Below are the code and all the weights of a small trained network. Each question names an input and a class and asks about switching units off, where a switched-off unit gives its printed mean instead of its output.

import numpy as np


def w(rows, s, z=0):
    codes = np.array(rows[::2]) - 128.0
    scale = np.full(codes.shape[1], s)
    scale[-1] = z or s
    return codes * scale


def f(y):
    return y / 2 * (1 + np.tanh(0.7978845608 * (y + 0.044715 * y**3)))


def log_softmax(a):
    a = a - a.max(-1, keepdims=True)
    return a - np.log(np.exp(a).sum(-1, keepdims=True))


def net(x, mask):
    res = np.array(x, float).reshape(1, 6) / 4 @ E
    y = f(res @ A[0][:, :-1].T + A[0][:, -1])
    res = res + np.where(mask, y, B[0][:, -1]) @ B[0][:, :-1]
    return log_softmax(res[-1] @ U[:, :-1].T + U[:, -1])


A, B = {}, {}
E = w([
[160,175,228],'x0',
[27,42,201],'x1',
[207,2,144],'x2',
[127,127,128],'x3',
[133,125,128],'x4',
[126,126,129],'x5',
],0.0066)
A[0] = w([
[79,170,129,69],'N1',
[54,92,182,129],'N2',
[64,93,164,53],'N3',
[102,119,146,188],'N4',
[124,91,115,19],'N5',
[169,71,145,37],'N6',
[89,98,68,77],'N7',
[64,96,171,34],'N8',
[65,80,34,70],'N9',
[106,129,137,134],'N10',
[98,125,151,191],'N11',
[100,190,121,43],'N12',
[133,141,203,57],'N13',
[162,42,155,51],'N14',
[73,102,150,2],'N15',
[149,153,244,44],'N16',
[106,131,124,101],'N17',
[183,125,138,40],'N18',
[37,176,131,52],'N19',
[153,149,192,40],'N20',
[59,173,123,44],'N21',
[111,120,128,127],'N22',
[121,110,110,51],'N23',
[102,123,148,181],'N24',
],0.011,0.0065)
B[0] = w([
[132,67,98,141],'N1',
[180,161,97,254],'N2',
[142,171,67,167],'N3',
[157,101,187,213],'N4',
[61,124,82,95],'N5',
[73,78,68,137],'N6',
[81,169,152,146],'N7',
[148,213,4,160],'N8',
[64,210,175,198],'N9',
[133,111,159,142],'N10',
[165,101,199,221],'N11',
[112,92,64,137],'N12',
[74,159,157,137],'N13',
[108,32,103,179],'N14',
[99,169,23,119],'N15',
[27,199,136,180],'N16',
[118,116,138,114],'N17',
[62,128,41,114],'N18',
[117,45,110,182],'N19',
[49,161,103,120],'N20',
[111,62,94,149],'N21',
[121,121,163,132],'N22',
[59,134,121,92],'N23',
[164,111,178,204],'N24',
],0.035,0.0036)
U = w([
[218,167,11,154],'0',
[104,2,108,73],'1',
[160,96,140,225],'2',
[159,95,145,189],'3',
[73,126,161,2],'4',
],0.0071,0.0048)

Each question gives the input, the list of numbers given to net, and the class t.
The units are the neurons (one row each of A and B). Each row of codes is followed by its name. A weight is (code - 128) times the scale printed after its matrix; where a second scale follows, it is the last column's (A, B and U).
mask holds one flag per neuron, in row order. A switched-off neuron (its flag False) gives its mean, the last column of its row in B, instead of its output. The means were averaged over made-up inputs and are rounded, as every weight is.
A unit's drop is (log p(t) with every unit on - log p(t) with that unit switched off) / (log p(t) with every unit on - log p(t) with every unit switched off).
The circuit of an input: a set's keep is (log p(t) with only the set's units on - log p(t) with every unit switched off) / (log p(t) with every unit on - log p(t) with every unit switched off). Starting from the 12 units with the biggest drops (on a tie, the unit counted first), units are removed one at a time, each time the one whose removal leaves the highest keep (on an exact tie, the one counted first), for as long as the keep stays at least 0.8.
circuit, biggest first: the units of the circuit, biggest drop first
k most important neurons: the k neurons with the biggest drops, biggest first
drop when u is switched off: that unit's drop, to one decimal
input [2,5,-2,-4,6,5], class 0: circuit, biggest first => (N2)
input [-8,8,1,-8,4,3], class 0: 2 most important neurons => (N8, N2)
input [8,5,-5,-6,-5,7], class 4: 2 most important neurons => (N16, N13)
input [8,-6,-6,7,6,1], class 4: circuit, biggest first => (N16, N2)
input [-4,-5,8,7,3,3], class 1: circuit, biggest first => (N14, N6)
input [-6,7,-5,-6,3,-4], class 0: 3 most important neurons => (N8, N2, N3)
input [7,6,-7,0,-4,7], class 1: 3 most important neurons => (N19, N21, N1)
input [6,4,1,1,1,-3], class 4: 3 most important neurons => (N16, N13, N20)
input [-6,-2,1,1,0,4], class 4: 3 most important neurons => (N9, N2, N7)
input [4,4,7,-5,-6,6], class 1: 2 most important neurons => (N14, N6)
input [8,4,6,-5,7,5], class 4: 3 most important neurons => (N16, N13, N20)
input [-8,-4,-6,-1,1,0], class 4: 3 most important neurons => (N9, N7, N2)
input [5,8,1,-6,-6,0], class 0: 2 most important neurons => (N8, N2)
input [-8,-2,-3,5,-1,5], class 4: circuit, biggest first => (N9)
input [-7,8,-7,-6,8,-3], class 0: drop when N2 is switched off => 0.8
input [-7,8,4,6,3,-4], class 0: drop when N22 is switched off => 0.0
input [0,-4,-6,0,-2,0], class 1: drop when N2 is switched off => 0.2
input [-3,7,-4,5,-3,-7], class 0: drop when N3 is switched off => 0.2
